Below is a small trained network, with its code and all its weights. Each question gives an input and a class and asks what happens when units are switched off, that is, made to give their printed mean instead of their output.

import numpy as np


def w(rows, s, z=0):
    codes = np.array(rows[::2]) - 128.0
    scale = np.full(codes.shape[1], s)
    scale[-1] = z or s
    return codes * scale


def norm(h):
    return h / np.sqrt((h * h).mean(-1, keepdims=True) + 1e-5)


def f(y):
    return y / 2 * (1 + np.tanh(0.7978845608 * (y + 0.044715 * y**3)))


def log_softmax(a):
    a = a - a.max(-1, keepdims=True)
    return a - np.log(np.exp(a).sum(-1, keepdims=True))


def net(x, mask):
    res = np.array(x, float).reshape(1, 3) / 4 @ E
    u = 0
    for l in range(3):
        y = f(norm(res) @ A[l][:, :-1].T + A[l][:, -1])
        res = res + np.where(mask[u : u + 5], y, B[l][:, -1]) @ B[l][:, :-1]
        u += 5
    return log_softmax(norm(res)[-1] @ U[:, :-1].T + U[:, -1])


A, B = {}, {}
E = w([
[179,135,177,118,127,128,146,143,109,134],'x0',
[69,86,185,229,78,46,63,117,248,139],'x1',
[119,102,191,76,226,158,193,148,144,137],'x2',
],0.014)
A[0] = w([
[68,128,159,156,146,119,120,126,241,120,2],'0.n1',
[187,135,122,22,203,167,183,130,3,122,78],'0.n2',
[213,134,229,136,122,121,138,130,147,117,117],'0.n3',
[133,122,129,126,129,132,129,135,131,123,102],'0.n4',
[122,124,158,51,230,151,180,128,121,127,89],'0.n5',
],0.036,0.0069)
B[0] = w([
[138,67,81,201,149,85,90,115,200,124,177],'0.n1',
[238,136,13,123,138,101,229,12,89,254,253],'0.n2',
[132,144,206,62,96,144,127,132,50,168,159],'0.n3',
[138,168,117,142,112,115,146,136,159,151,128],'0.n4',
[71,214,179,115,174,203,178,204,206,60,202],'0.n5',
],0.027,0.067)
A[1] = w([
[42,153,59,101,151,170,93,169,63,85,5],'1.n1',
[78,143,59,118,152,149,141,101,134,100,3],'1.n2',
[131,180,126,133,142,160,160,190,176,59,174],'1.n3',
[65,194,138,136,158,166,165,166,190,34,48],'1.n4',
[182,160,5,99,96,176,103,131,60,79,225],'1.n5',
],0.031,0.0021)
B[1] = w([
[159,152,56,116,114,131,165,153,107,111,137],'1.n1',
[61,134,170,168,95,98,95,71,80,58,178],'1.n2',
[91,166,179,152,115,182,75,170,203,133,162],'1.n3',
[85,144,248,97,205,185,76,198,178,129,164],'1.n4',
[21,156,140,141,119,133,134,120,68,30,251],'1.n5',
],0.015,0.021)
A[2] = w([
[131,83,22,108,175,124,162,155,150,130,57],'2.n1',
[149,116,31,47,100,175,135,161,152,156,3],'2.n2',
[155,67,66,117,175,113,133,128,162,147,61],'2.n3',
[245,139,3,84,143,142,199,187,118,140,49],'2.n4',
[136,75,33,45,172,173,157,214,87,101,96],'2.n5',
],0.032,0.0034)
B[2] = w([
[133,90,179,120,116,83,116,105,79,149,195],'2.n1',
[133,118,117,152,148,117,121,87,99,165,172],'2.n2',
[156,93,69,111,105,121,125,137,96,131,195],'2.n3',
[141,120,3,100,143,153,171,142,145,109,254],'2.n4',
[119,148,165,166,85,95,128,70,117,136,146],'2.n5',
],0.022,0.042)
U = w([
[164,182,46,82,146,166,243,63,106,172,214],'0',
[88,146,202,122,184,190,123,202,246,110,115],'1',
[130,21,99,195,115,60,51,110,185,107,140],'2',
[162,118,206,40,66,136,98,145,46,156,3],'3',
[47,143,117,130,92,128,123,115,68,30,56],'4',
],0.014,0.0043)

Each question gives the input, the list of numbers given to net, and the class t.
The units are the neurons (one row each of A and B). Each row of codes is followed by its name. A weight is (code - 128) times the scale printed after its matrix; where a second scale follows, it is the last column's (A, B and U).
mask holds one flag per neuron, layer by layer. A switched-off neuron (its flag False) gives its mean, the last column of its row in B, instead of its output. The means were averaged over made-up inputs and are rounded, as every weight is.
A unit's drop is (log p(t) with every unit on - log p(t) with that unit switched off) / (log p(t) with every unit on - log p(t) with every unit switched off).
The circuit of an input: a set's keep is (log p(t) with only the set's units on - log p(t) with every unit switched off) / (log p(t) with every unit on - log p(t) with every unit switched off). Starting from the 12 units with the biggest drops (on a tie, the unit counted first), units are removed one at a time, each time the one whose removal leaves the highest keep (on an exact tie, the one counted first), for as long as the keep stays at least 0.8.
units of the circuit, in order: the units of the circuit, biggest drop first
k most important neurons: the k neurons with the biggest drops, biggest first
k most important neurons of layer l: the k neurons of layer l with the biggest drops, biggest first
drop when u is switched off: that unit's drop, to one decimal
input [8,7,7], class 1: units of the circuit, in order	0.n2
input [-2,4,5], class 2: units of the circuit, in order	0.n1, 0.n2
input [4,2,1], class 3: units of the circuit, in order	0.n3, 0.n2
input [8,2,4], class 1: 2 most important neurons	0.n2, 0.n5
input [1,5,5], class 2: 3 most important neurons	0.n1, 0.n5, 0.n2
input [-2,5,7], class 1: 2 most important neurons	0.n2, 1.n4
input [-3,0,8], class 1: units of the circuit, in order	0.n5, 1.n4
input [0,6,-1], class 2: units of the circuit, in order	0.n5, 0.n2
input [8,7,3], class 2: 2 most important neurons	0.n1, 0.n5
input [-8,-2,-3], class 4: 2 most important neurons of layer 0	0.n2, 0.n5
input [-1,8,-3], class 2: 2 most important neurons	0.n5, 0.n2
input [-8,3,6], class 1: 2 most important neurons	0.n2, 1.n4
input [-5,0,-7], class 4: 2 most important neurons	0.n2, 0.n5
input [-4,1,-5], class 2: most important neuron of layer 0	0.n5
input [1,1,-1], class 2: drop when 2.n5 is switched off	0.0
input [2,4,6], class 1: drop when 0.n2 is switched off	0.9
input [4,6,4], class 2: drop when 0.n2 is switched off	0.3
